Below is a small trained network, with its code and all its weights. Each question gives an input and a target symbol and asks what happens when units are switched off, that is, made to give their printed mean instead of their output.

import numpy as np


def w(rows, s, z=0):
    codes = np.array(rows[::2]) - 128.0
    scale = np.full(codes.shape[1], s)
    scale[-1] = z or s
    return codes * scale


def f(y):
    return np.maximum(y, 0)


def softmax(a):
    e = np.exp(a - a.max(-1, keepdims=True))
    return e / e.sum(-1, keepdims=True)


def log_softmax(a):
    a = a - a.max(-1, keepdims=True)
    return a - np.log(np.exp(a).sum(-1, keepdims=True))


def net(x, mask):
    ids = ['ΔΞΠαγζηθλμστφ'.index(c) for c in x.split()]
    T = len(ids)
    res = E[ids] + P[:T]
    r = res
    for j in range(3):
        rows = slice(3 * j, 3 * j + 3)
        q, k, v = (r @ M[0][rows].T for M in (Q, K, V))
        z = softmax(np.where(np.tri(T) > 0, q @ k.T / 3**0.5, -1e9)) @ v
        o = O[0][rows]
        res = res + np.where(mask[j], z, o[:, -1]) @ o[:, :-1]
    y = f(res @ A[0][:, :-1].T + A[0][:, -1])
    res = res + np.where(mask[3:19], y, B[0][:, -1]) @ B[0][:, :-1]
    return log_softmax(res[-1] @ U[:, :-1].T + U[:, -1])


Q, K, V, O, A, B = {}, {}, {}, {}, {}, {}
E = w([
[155,62,116],'Δ',
[252,103,131],'Ξ',
[104,217,130],'Π',
[119,230,117],'α',
[161,64,99],'γ',
[121,46,129],'ζ',
[156,64,100],'η',
[97,200,147],'θ',
[95,196,145],'λ',
[197,93,173],'μ',
[105,209,136],'σ',
[156,62,114],'τ',
[110,227,129],'φ',
],0.019)
P = w([
[107,63,99],'0',
[68,200,69],'1',
[119,71,198],'2',
[90,222,56],'3',
[124,88,234],'4',
[115,237,56],'5',
[149,104,250],'6',
[133,248,52],'7',
],0.012)
Q[0] = w([
[114,122,148],'head 1',
[85,114,151],'head 1',
[152,126,111],'head 1',
[154,91,91],'head 2',
[121,165,29],'head 2',
[116,110,81],'head 2',
[64,154,175],'head 3',
[184,33,169],'head 3',
[80,254,142],'head 3',
],0.014)
K[0] = w([
[152,122,96],'head 1',
[123,137,115],'head 1',
[150,139,131],'head 1',
[154,103,73],'head 2',
[254,156,142],'head 2',
[179,102,130],'head 2',
[50,123,120],'head 3',
[120,30,166],'head 3',
[66,193,155],'head 3',
],0.016)
V[0] = w([
[117,111,174],'head 1',
[78,138,1],'head 1',
[102,139,235],'head 1',
[149,99,89],'head 2',
[31,95,131],'head 2',
[161,157,104],'head 2',
[126,139,209],'head 3',
[33,105,120],'head 3',
[139,74,155],'head 3',
],0.014)
O[0] = w([
[94,102,130,144],'head 1',
[248,176,143,56],'head 1',
[69,112,54,113],'head 1',
[139,64,88,155],'head 2',
[67,88,239,27],'head 2',
[165,146,134,161],'head 2',
[147,144,159,148],'head 3',
[153,118,72,6],'head 3',
[117,188,92,126],'head 3',
],0.011,0.0027)
A[0] = w([
[97,120,141,226],'neuron 1',
[135,107,76,188],'neuron 2',
[165,33,135,127],'neuron 3',
[115,170,81,145],'neuron 4',
[150,148,79,125],'neuron 5',
[98,217,98,192],'neuron 6',
[185,138,67,217],'neuron 7',
[128,183,192,146],'neuron 8',
[131,193,87,252],'neuron 9',
[108,183,205,101],'neuron 10',
[93,9,136,133],'neuron 11',
[122,202,127,72],'neuron 12',
[136,118,65,182],'neuron 13',
[110,117,90,97],'neuron 14',
[208,153,104,78],'neuron 15',
[163,157,77,118],'neuron 16',
],0.015,0.013)
B[0] = w([
[133,201,157,205],'neuron 1',
[115,166,163,199],'neuron 2',
[68,83,8,166],'neuron 3',
[184,58,166,186],'neuron 4',
[89,64,135,182],'neuron 5',
[246,110,142,216],'neuron 6',
[180,179,154,245],'neuron 7',
[162,63,136,194],'neuron 8',
[18,107,126,253],'neuron 9',
[95,138,12,188],'neuron 10',
[174,158,104,183],'neuron 11',
[103,162,61,147],'neuron 12',
[135,165,169,207],'neuron 13',
[174,125,114,145],'neuron 14',
[108,58,112,172],'neuron 15',
[62,101,109,189],'neuron 16',
],0.011,0.016)
U = w([
[36,125,153,170],'Δ',
[132,42,175,117],'Ξ',
[173,117,137,78],'Π',
[163,79,111,3],'α',
[5,87,120,107],'γ',
[49,207,116,154],'ζ',
[49,94,86,66],'η',
[180,147,114,57],'θ',
[168,135,139,97],'λ',
[174,165,222,244],'μ',
[179,135,110,74],'σ',
[30,114,155,136],'τ',
[169,94,109,10],'φ',
],0.016,0.0072)

Each question gives the input, a string of symbols that net reads in full, and the target symbol t.
The units are the heads (3 rows each of Q, K, V and O) and the neurons (one row each of A and B). Each row of codes is followed by its name. A weight is (code - 128) times the scale printed after its matrix; where a second scale follows, it is the last column's (O, A, B and U).
mask holds one flag per unit, heads first, then neurons. A switched-off unit (its flag False) gives its mean, the last column of its rows in O or B, instead of its output. The means were averaged over made-up inputs and are rounded, as every weight is.
A unit's drop is (log p(t) with every unit on - log p(t) with that unit switched off) / (log p(t) with every unit on - log p(t) with every unit switched off).
The circuit of an input: a set's keep is (log p(t) with only the set's units on - log p(t) with every unit switched off) / (log p(t) with every unit on - log p(t) with every unit switched off). Starting from the 12 units with the biggest drops (on a tie, the unit counted first), units are removed one at a time, each time the one whose removal leaves the highest keep (on an exact tie, the one counted first), for as long as the keep stays at least 0.8.
units of the circuit, in order: the units of the circuit, biggest drop first
most important unit: the unit with the biggest drop
top k neurons: the k neurons with the biggest drops, biggest first
heads that matter: for each layer, one digit per head in row order, 1 if its drop is at least 0.15 and else 0, layers parted by /
input σ τ γ μ ζ τ, target μ: units of the circuit, in order : [neuron 10; neuron 3]
input σ θ σ ζ σ α τ ζ, target ζ: most important unit : head 3
input μ τ λ μ μ Ξ Ξ, target ζ: units of the circuit, in order : [neuron 10; neuron 6; head 3]
input Ξ ζ μ τ, target μ: units of the circuit, in order : [neuron 3; neuron 10]
input μ φ θ θ, target μ: units of the circuit, in order : [head 3; neuron 10; neuron 3]
input ζ Ξ μ, target η: top 3 neurons : [neuron 3; neuron 6; neuron 7]
input μ φ ζ ζ Π μ Π α, target μ: heads that matter : 101
input λ Π Δ Ξ Ξ γ Δ Δ, target Ξ: heads that matter : 010
input μ μ τ, target ζ: top 2 neurons : [neuron 6; neuron 11]
input μ Ξ τ τ τ γ τ φ, target Ξ: top 3 neurons : [neuron 6; neuron 9; neuron 4]
input μ σ μ, target ζ: heads that matter : 100
input μ τ γ μ Π μ τ, target ζ: heads that matter : 101
input λ α θ η μ λ, target μ: top 4 neurons : [neuron 6; neuron 10; neuron 3; neuron 4]
input Ξ Δ Ξ η γ σ, target Ξ: heads that matter : 010
input η γ θ γ, target γ: units of the circuit, in order : [head 3; neuron 9]
input ζ ζ η, target η: units of the circuit, in order : [neuron 3]
input Δ Δ φ Ξ Ξ θ, target Ξ: top 2 neurons : [neuron 6; neuron 4]
input α Ξ α θ λ α, target Ξ: units of the circuit, in order : [neuron 6; neuron 4; neuron 9; neuron 5]
input ζ μ μ μ θ, target ζ: heads that matter : 110
input α μ μ ζ σ ζ, target μ: top 2 neurons : [neuron 10; neuron 3]
input Δ λ σ τ γ μ ζ Π, target μ: units of the circuit, in order : [neuron 6]
